Here is a tiny trained network, its code and every weight. The questions are about switching its units off for an input and a class, where a switched-off unit gives its printed mean instead of its output.

import numpy as np


def w(rows, s, z=0):
    codes = np.array(rows[::2]) - 128.0
    scale = np.full(codes.shape[1], s)
    scale[-1] = z or s
    return codes * scale


def norm(h):
    return h / np.sqrt((h * h).mean(-1, keepdims=True) + 1e-5)


def f(y):
    return np.maximum(y, 0)


def log_softmax(a):
    a = a - a.max(-1, keepdims=True)
    return a - np.log(np.exp(a).sum(-1, keepdims=True))


def net(x, mask):
    res = np.array(x, float).reshape(1, 4) / 4 @ E
    u = 0
    for l in range(2):
        y = f(norm(res) @ A[l][:, :-1].T + A[l][:, -1])
        res = res + np.where(mask[u : u + 14], y, B[l][:, -1]) @ B[l][:, :-1]
        u += 14
    return log_softmax(norm(res)[-1] @ U[:, :-1].T + U[:, -1])


A, B = {}, {}
E = w([
[59,166,135,113,57,133,157,69,143],'x0',
[86,97,153,157,194,199,224,148,173],'x1',
[9,84,156,120,156,72,102,195,57],'x2',
[129,137,125,162,118,206,118,101,51],'x3',
],0.012)
A[0] = w([
[213,121,125,129,184,139,118,149,137,46],'0.n1',
[116,119,124,132,159,168,161,141,152,44],'0.n2',
[164,138,130,129,113,157,139,104,170,2],'0.n3',
[153,128,128,134,160,204,182,113,204,85],'0.n4',
[197,129,127,132,158,143,119,140,132,82],'0.n5',
[97,155,129,122,51,158,155,59,195,75],'0.n6',
[146,138,122,121,93,147,133,95,148,34],'0.n7',
[85,125,138,136,163,134,143,145,112,147],'0.n8',
[160,128,126,118,133,71,150,124,254,48],'0.n9',
[173,131,125,141,119,230,132,93,73,62],'0.n10',
[172,123,134,136,157,140,129,149,129,61],'0.n11',
[222,143,123,122,66,99,94,91,123,110],'0.n12',
[135,133,127,132,120,176,128,103,103,79],'0.n13',
[213,134,133,136,122,162,146,102,180,37],'0.n14',
],0.03,0.0073)
B[0] = w([
[175,67,118,163,66,124,179,108,74,204],'0.n1',
[132,126,187,134,138,121,96,55,162,181],'0.n2',
[76,150,44,95,107,154,163,155,151,174],'0.n3',
[120,137,159,129,82,101,24,56,244,239],'0.n4',
[167,54,111,163,148,124,143,123,84,189],'0.n5',
[203,22,125,171,92,109,172,102,57,219],'0.n6',
[128,133,34,157,186,122,152,163,140,167],'0.n7',
[100,117,88,101,86,94,116,147,176,193],'0.n8',
[121,229,223,145,166,162,156,230,50,218],'0.n9',
[123,211,211,125,152,145,162,230,79,219],'0.n10',
[156,93,121,151,110,113,154,103,90,168],'0.n11',
[117,153,168,116,88,97,31,41,226,250],'0.n12',
[138,165,169,153,141,141,128,166,94,166],'0.n13',
[75,120,3,44,157,135,160,170,142,222],'0.n14',
],0.033,0.022)
A[1] = w([
[97,93,163,154,155,159,175,114,183,78],'1.n1',
[117,160,160,137,175,163,155,156,103,51],'1.n2',
[102,137,85,104,130,98,145,142,166,49],'1.n3',
[164,45,141,170,153,157,201,90,104,50],'1.n4',
[131,190,205,140,206,176,196,190,61,50],'1.n5',
[167,133,116,87,163,205,142,117,180,82],'1.n6',
[3,58,99,94,225,124,114,140,100,24],'1.n7',
[119,93,175,159,153,197,214,135,222,94],'1.n8',
[188,35,97,168,146,158,219,91,68,66],'1.n9',
[154,47,113,165,103,145,166,124,66,120],'1.n10',
[120,138,169,140,172,182,94,36,194,78],'1.n11',
[66,99,56,85,148,172,148,148,141,2],'1.n12',
[183,174,32,88,157,203,185,116,158,33],'1.n13',
[64,95,176,177,155,144,193,117,166,111],'1.n14',
],0.025,0.004)
B[1] = w([
[136,149,108,133,117,123,89,115,110,147],'1.n1',
[125,121,166,101,138,144,133,173,139,173],'1.n2',
[113,89,129,124,146,158,148,150,144,230],'1.n3',
[148,101,90,90,156,151,190,80,103,204],'1.n4',
[120,145,199,125,132,144,89,253,132,251],'1.n5',
[100,143,133,143,129,64,98,127,96,145],'1.n6',
[123,183,28,165,137,102,134,122,51,167],'1.n7',
[123,152,114,101,149,85,81,97,51,157],'1.n8',
[154,57,137,149,81,162,194,79,126,236],'1.n9',
[154,130,135,101,137,167,163,82,74,237],'1.n10',
[149,152,138,130,129,146,151,86,230,247],'1.n11',
[81,100,124,129,181,112,200,148,187,191],'1.n12',
[60,106,102,160,170,93,137,118,71,188],'1.n13',
[166,159,88,119,134,128,91,102,103,150],'1.n14',
],0.04,0.012)
U = w([
[38,126,3,145,145,68,156,153,136,138],'0',
[148,194,156,124,85,67,25,12,234,117],'1',
[146,211,240,155,139,151,107,255,64,124],'2',
[207,19,141,140,77,134,197,58,39,117],'3',
[125,91,160,121,91,149,164,151,196,248],'4',
[150,66,108,120,198,240,41,124,142,30],'5',
],0.012,0.011)

Each question gives the input, the list of numbers given to net, and the class t.
The units are the neurons (one row each of A and B). Each row of codes is followed by its name. A weight is (code - 128) times the scale printed after its matrix; where a second scale follows, it is the last column's (A, B and U).
mask holds one flag per neuron, layer by layer. A switched-off neuron (its flag False) gives its mean, the last column of its row in B, instead of its output. The means were averaged over made-up inputs and are rounded, as every weight is.
A unit's drop is (log p(t) with every unit on - log p(t) with that unit switched off) / (log p(t) with every unit on - log p(t) with every unit switched off).
unit that matters most: the unit with the biggest drop
top k neurons: the k neurons with the biggest drops, biggest first
drop of u: that unit's drop, to one decimal
input [5,1,0,6], class 2: unit that matters most => 0.n10
input [-1,-3,-5,5], class 0: top 3 neurons => 0.n14; 0.n9; 0.n3
input [-2,3,-4,5], class 2: top 3 neurons => 0.n10; 0.n13; 0.n12
input [-7,-1,2,-8], class 2: top 3 neurons => 0.n9; 1.n5; 0.n6
input [0,1,-5,-3], class 0: top 2 neurons => 0.n14; 0.n3
input [-8,-4,6,2], class 3: top 2 neurons => 0.n12; 0.n9
input [-2,7,8,1], class 0: top 2 neurons => 0.n12; 0.n4
input [4,7,4,7], class 1: top 4 neurons => 0.n9; 0.n2; 0.n8; 0.n14
input [-5,-2,1,4], class 3: top 2 neurons => 0.n1; 0.n9
input [4,6,7,-2], class 0: top 4 neurons => 0.n12; 0.n4; 0.n6; 0.n8
input [4,-2,8,-3], class 0: top 2 neurons => 0.n6; 0.n9
input [6,8,-2,-8], class 1: top 2 neurons => 0.n4; 0.n10
input [-4,-1,-1,8], class 2: drop of 0.n10 => 1.6
input [-4,-5,-3,-1], class 1: drop of 0.n6 => 0.4
input [1,-8,1,-2], class 1: drop of 1.n8 => 0.0
input [-5,-2,0,-3], class 3: unit that matters most => 0.n1
